Here is a tiny trained network, its code and every weight. The questions are about switching its units off for an input and a class, where a switched-off unit gives its printed mean instead of its output.

import numpy as np


def w(rows, s, z=0):
    codes = np.array(rows[::2]) - 128.0
    scale = np.full(codes.shape[1], s)
    scale[-1] = z or s
    return codes * scale


def f(y):
    return np.maximum(y, 0)


def log_softmax(a):
    a = a - a.max(-1, keepdims=True)
    return a - np.log(np.exp(a).sum(-1, keepdims=True))


def net(x, mask):
    res = np.array(x, float).reshape(1, 6) / 4 @ E
    y = f(res @ A[0][:, :-1].T + A[0][:, -1])
    res = res + np.where(mask, y, B[0][:, -1]) @ B[0][:, :-1]
    return log_softmax(res[-1] @ U[:, :-1].T + U[:, -1])


A, B = {}, {}
E = w([
[167,108,136,210,198,198,124,159,139,83],'x0',
[124,144,128,124,137,139,142,112,138,119],'x1',
[64,153,57,174,126,173,105,181,194,211],'x2',
[74,111,164,20,216,179,48,153,110,146],'x3',
[89,94,109,118,55,246,130,101,53,92],'x4',
[124,164,147,135,124,148,122,105,142,117],'x5',
],0.012)
A[0] = w([
[106,138,107,37,194,159,44,137,120,138,60],'neuron 1',
[94,143,66,161,123,160,138,165,178,226,79],'neuron 2',
[217,94,192,97,126,96,102,72,81,30,174],'neuron 3',
[168,147,73,192,91,110,184,98,118,123,75],'neuron 4',
[91,80,123,108,37,254,172,126,66,100,162],'neuron 5',
[202,104,128,241,240,183,91,145,136,78,74],'neuron 6',
[143,97,169,155,169,169,64,184,118,103,142],'neuron 7',
[113,113,124,178,130,130,126,152,102,212,118],'neuron 8',
[147,165,193,126,187,57,150,152,185,172,7],'neuron 9',
[61,176,122,36,57,41,116,81,121,184,61],'neuron 10',
[188,123,90,220,71,107,170,131,137,127,121],'neuron 11',
[80,105,133,143,92,180,115,141,124,107,22],'neuron 12',
[57,147,39,162,108,194,96,184,215,152,158],'neuron 13',
[158,92,196,101,157,82,202,118,65,46,106],'neuron 14',
[174,90,146,26,204,202,88,168,161,153,57],'neuron 15',
[168,130,184,144,188,83,130,129,196,187,73],'neuron 16',
],0.0099,0.0016)
B[0] = w([
[99,138,74,85,131,110,85,91,122,100,214],'neuron 1',
[111,181,177,99,112,134,145,202,116,76,215],'neuron 2',
[65,149,158,126,84,171,155,182,159,98,229],'neuron 3',
[90,137,67,75,149,56,53,67,67,119,206],'neuron 4',
[110,11,99,181,133,114,153,108,160,199,250],'neuron 5',
[202,165,66,171,137,160,156,127,49,150,245],'neuron 6',
[154,131,93,131,172,131,118,114,117,116,188],'neuron 7',
[110,158,106,120,109,158,131,155,160,123,165],'neuron 8',
[98,30,135,164,111,119,153,82,207,181,201],'neuron 9',
[233,182,45,177,167,141,176,125,59,135,213],'neuron 10',
[88,134,157,86,175,115,69,76,104,90,224],'neuron 11',
[118,84,123,125,125,136,137,133,150,140,173],'neuron 12',
[97,156,169,125,64,145,157,164,131,100,239],'neuron 13',
[138,155,141,101,84,114,183,164,140,49,212],'neuron 14',
[123,138,149,75,147,125,86,107,108,93,214],'neuron 15',
[121,52,141,118,132,123,154,117,197,192,197],'neuron 16',
],0.011,0.016)
U = w([
[59,202,164,105,62,139,174,220,144,71,233],'0',
[68,176,98,69,143,94,3,57,107,87,2],'1',
[86,61,124,156,117,136,148,123,173,197,119],'2',
[232,207,54,168,142,155,151,160,61,142,42],'3',
],0.012,0.00085)

Each question gives the input, the list of numbers given to net, and the class t.
The units are the neurons (one row each of A and B). Each row of codes is followed by its name. A weight is (code - 128) times the scale printed after its matrix; where a second scale follows, it is the last column's (A, B and U).
mask holds one flag per neuron, in row order. A switched-off neuron (its flag False) gives its mean, the last column of its row in B, instead of its output. The means were averaged over made-up inputs and are rounded, as every weight is.
A unit's drop is (log p(t) with every unit on - log p(t) with that unit switched off) / (log p(t) with every unit on - log p(t) with every unit switched off).
unit that matters most: the unit with the biggest drop
top k neurons: the k neurons with the biggest drops, biggest first
drop of u: that unit's drop, to one decimal
input [-2,-3,2,-3,3,4], class 1: unit that matters most	neuron 9
input [0,-7,-5,-6,6,-7], class 1: top 3 neurons	neuron 4; neuron 11; neuron 9
input [0,2,4,-5,6,-1], class 2: top 3 neurons	neuron 5; neuron 1; neuron 15
input [8,5,-5,7,7,-8], class 3: top 3 neurons	neuron 6; neuron 11; neuron 4
input [-8,7,-7,-1,2,6], class 3: top 2 neurons	neuron 10; neuron 13
input [8,-7,5,3,8,3], class 2: top 2 neurons	neuron 5; neuron 10
input [-4,2,-5,-7,-6,6], class 1: top 2 neurons	neuron 4; neuron 11
input [-7,-5,7,3,4,3], class 0: top 2 neurons	neuron 13; neuron 6
input [-4,1,4,-7,-5,-6], class 1: top 2 neurons	neuron 4; neuron 11
input [3,-1,6,-5,0,-7], class 0: top 2 neurons	neuron 13; neuron 2
input [8,2,-4,-8,7,-4], class 1: top 2 neurons	neuron 11; neuron 4
input [-4,5,1,6,-7,-1], class 2: top 2 neurons	neuron 9; neuron 16
input [-7,2,3,-1,-5,-4], class 3: top 2 neurons	neuron 10; neuron 5
input [6,8,-8,1,-3,-4], class 0: unit that matters most	neuron 3
input [-4,-1,3,2,5,-1], class 2: top 2 neurons	neuron 5; neuron 6
input [-2,8,6,5,3,6], class 0: top 3 neurons	neuron 13; neuron 4; neuron 2
input [-7,0,-8,8,7,-5], class 0: drop of neuron 6	0.2
input [5,4,7,-6,0,-1], class 0: drop of neuron 13	2.2
input [-1,-7,5,6,8,7], class 2: drop of neuron 9	0.0
input [-7,4,-2,-7,3,-6], class 1: drop of neuron 4	2.3
input [4,5,-4,3,-6,-7], class 2: unit that matters most	neuron 9
